Below are the code and all the weights of a small trained network. Each question names an input and a class and asks about switching units off, where a switched-off unit gives its printed mean instead of its output.

import numpy as np


def w(rows, s, z=0):
    codes = np.array(rows[::2]) - 128.0
    scale = np.full(codes.shape[1], s)
    scale[-1] = z or s
    return codes * scale


def f(y):
    return y / 2 * (1 + np.tanh(0.7978845608 * (y + 0.044715 * y**3)))


def log_softmax(a):
    a = a - a.max(-1, keepdims=True)
    return a - np.log(np.exp(a).sum(-1, keepdims=True))


def net(x, mask):
    res = np.array(x, float).reshape(1, 6) / 4 @ E
    y = f(res @ A[0][:, :-1].T + A[0][:, -1])
    res = res + np.where(mask, y, B[0][:, -1]) @ B[0][:, :-1]
    return log_softmax(res[-1] @ U[:, :-1].T + U[:, -1])


A, B = {}, {}
E = w([
[206,164,89],'x0',
[126,127,128],'x1',
[156,2,98],'x2',
[186,104,205],'x3',
[128,127,130],'x4',
[128,129,128],'x5',
],0.0079)
A[0] = w([
[143,227,141,136],'n1',
[149,77,97,80],'n2',
[111,126,57,71],'n3',
[183,128,154,82],'n4',
[174,125,182,129],'n5',
[133,78,225,108],'n6',
[133,164,136,97],'n7',
[94,124,89,105],'n8',
[118,166,135,105],'n9',
[141,96,113,94],'n10',
[86,125,73,81],'n11',
[151,92,117,97],'n12',
[128,72,92,116],'n13',
[182,106,173,145],'n14',
[60,88,168,97],'n15',
[132,133,126,234],'n16',
[162,150,132,100],'n17',
[137,97,105,88],'n18',
[131,95,119,59],'n19',
[110,173,161,76],'n20',
[144,105,77,209],'n21',
[132,123,162,61],'n22',
[123,67,117,94],'n23',
[96,174,164,72],'n24',
[238,157,61,66],'n25',
[131,173,138,66],'n26',
[140,147,56,75],'n27',
[166,172,106,65],'n28',
[250,163,180,118],'n29',
[96,171,161,101],'n30',
[149,136,68,255],'n31',
[113,138,90,57],'n32',
[115,158,13,212],'n33',
[120,116,208,127],'n34',
[136,156,145,79],'n35',
[140,107,129,61],'n36',
[135,104,115,50],'n37',
[77,145,68,111],'n38',
],0.016,0.0083)
B[0] = w([
[148,105,154,224],'n1',
[171,180,131,160],'n2',
[132,181,112,144],'n3',
[112,161,109,140],'n4',
[92,179,147,172],'n5',
[112,144,130,207],'n6',
[140,130,122,135],'n7',
[112,152,120,143],'n8',
[169,147,155,142],'n9',
[147,172,146,138],'n10',
[122,164,128,148],'n11',
[143,169,147,146],'n12',
[156,160,154,183],'n13',
[82,175,162,189],'n14',
[138,104,69,185],'n15',
[113,67,171,218],'n16',
[121,142,109,132],'n17',
[176,170,127,136],'n18',
[174,183,81,125],'n19',
[177,152,117,146],'n20',
[127,128,195,216],'n21',
[130,197,42,116],'n22',
[187,165,114,173],'n23',
[174,133,98,151],'n24',
[97,34,11,192],'n25',
[156,151,110,135],'n26',
[113,179,77,145],'n27',
[139,121,105,141],'n28',
[103,150,132,218],'n29',
[183,123,123,159],'n30',
[105,119,188,250],'n31',
[132,202,107,121],'n32',
[111,145,160,255],'n33',
[83,153,106,178],'n34',
[137,165,142,124],'n35',
[156,195,97,116],'n36',
[178,198,86,116],'n37',
[112,163,143,172],'n38',
],0.011,0.0078)
U = w([
[250,175,171,98],'0',
[88,115,117,232],'1',
[112,125,167,198],'2',
[113,124,181,162],'3',
[110,114,195,119],'4',
[49,207,133,8],'5',
[138,88,59,81],'6',
[186,103,26,60],'7',
],0.015,0.012)

Each question gives the input, the list of numbers given to net, and the class t.
The units are the neurons (one row each of A and B). Each row of codes is followed by its name. A weight is (code - 128) times the scale printed after its matrix; where a second scale follows, it is the last column's (A, B and U).
mask holds one flag per neuron, in row order. A switched-off neuron (its flag False) gives its mean, the last column of its row in B, instead of its output. The means were averaged over made-up inputs and are rounded, as every weight is.
A unit's drop is (log p(t) with every unit on - log p(t) with that unit switched off) / (log p(t) with every unit on - log p(t) with every unit switched off).
The circuit of an input: a set's keep is (log p(t) with only the set's units on - log p(t) with every unit switched off) / (log p(t) with every unit on - log p(t) with every unit switched off). Starting from the 12 units with the biggest drops (on a tie, the unit counted first), units are removed one at a time, each time the one whose removal leaves the highest keep (on an exact tie, the one counted first), for as long as the keep stays at least 0.8.
units of the circuit, in order: the units of the circuit, biggest drop first
unit that matters most: the unit with the biggest drop
top k neurons: the k neurons with the biggest drops, biggest first
drop when u is switched off: that unit's drop, to one decimal
input [-8,7,2,7,-3,-4], class 1: units of the circuit, in order -> (n15 n31 n34)
input [-3,2,-4,8,0,0], class 5: units of the circuit, in order -> (n34 n5 n14)
input [3,-4,7,3,2,-4], class 0: top 2 neurons -> (n2 n23)
input [-5,0,-7,6,6,-6], class 0: top neuron -> (n30)
input [5,-2,-4,8,1,-3], class 5: units of the circuit, in order -> (n29 n5)
input [8,1,-2,-3,1,1], class 1: top 2 neurons -> (n25 n27)
input [3,-2,-6,2,-4,3], class 0: units of the circuit, in order -> (n20 n30)
input [-4,-2,7,-8,2,-6], class 5: units of the circuit, in order -> (n11 n3)
input [-7,-4,7,-6,1,6], class 0: top 2 neurons -> (n23 n13)
input [8,-2,7,5,8,8], class 1: units of the circuit, in order -> (n25 n14)
input [-7,5,3,4,1,3], class 1: top 2 neurons -> (n15 n31)
input [-1,-7,7,2,-3,-7], class 0: drop when n34 is switched off -> 0.0
input [4,3,-2,8,-4,4], class 5: drop when n29 is switched off -> 0.2
input [8,-6,5,2,3,1], class 1: drop when n1 is switched off -> 0.1
input [4,1,6,8,5,-4], class 5: unit that matters most -> n14
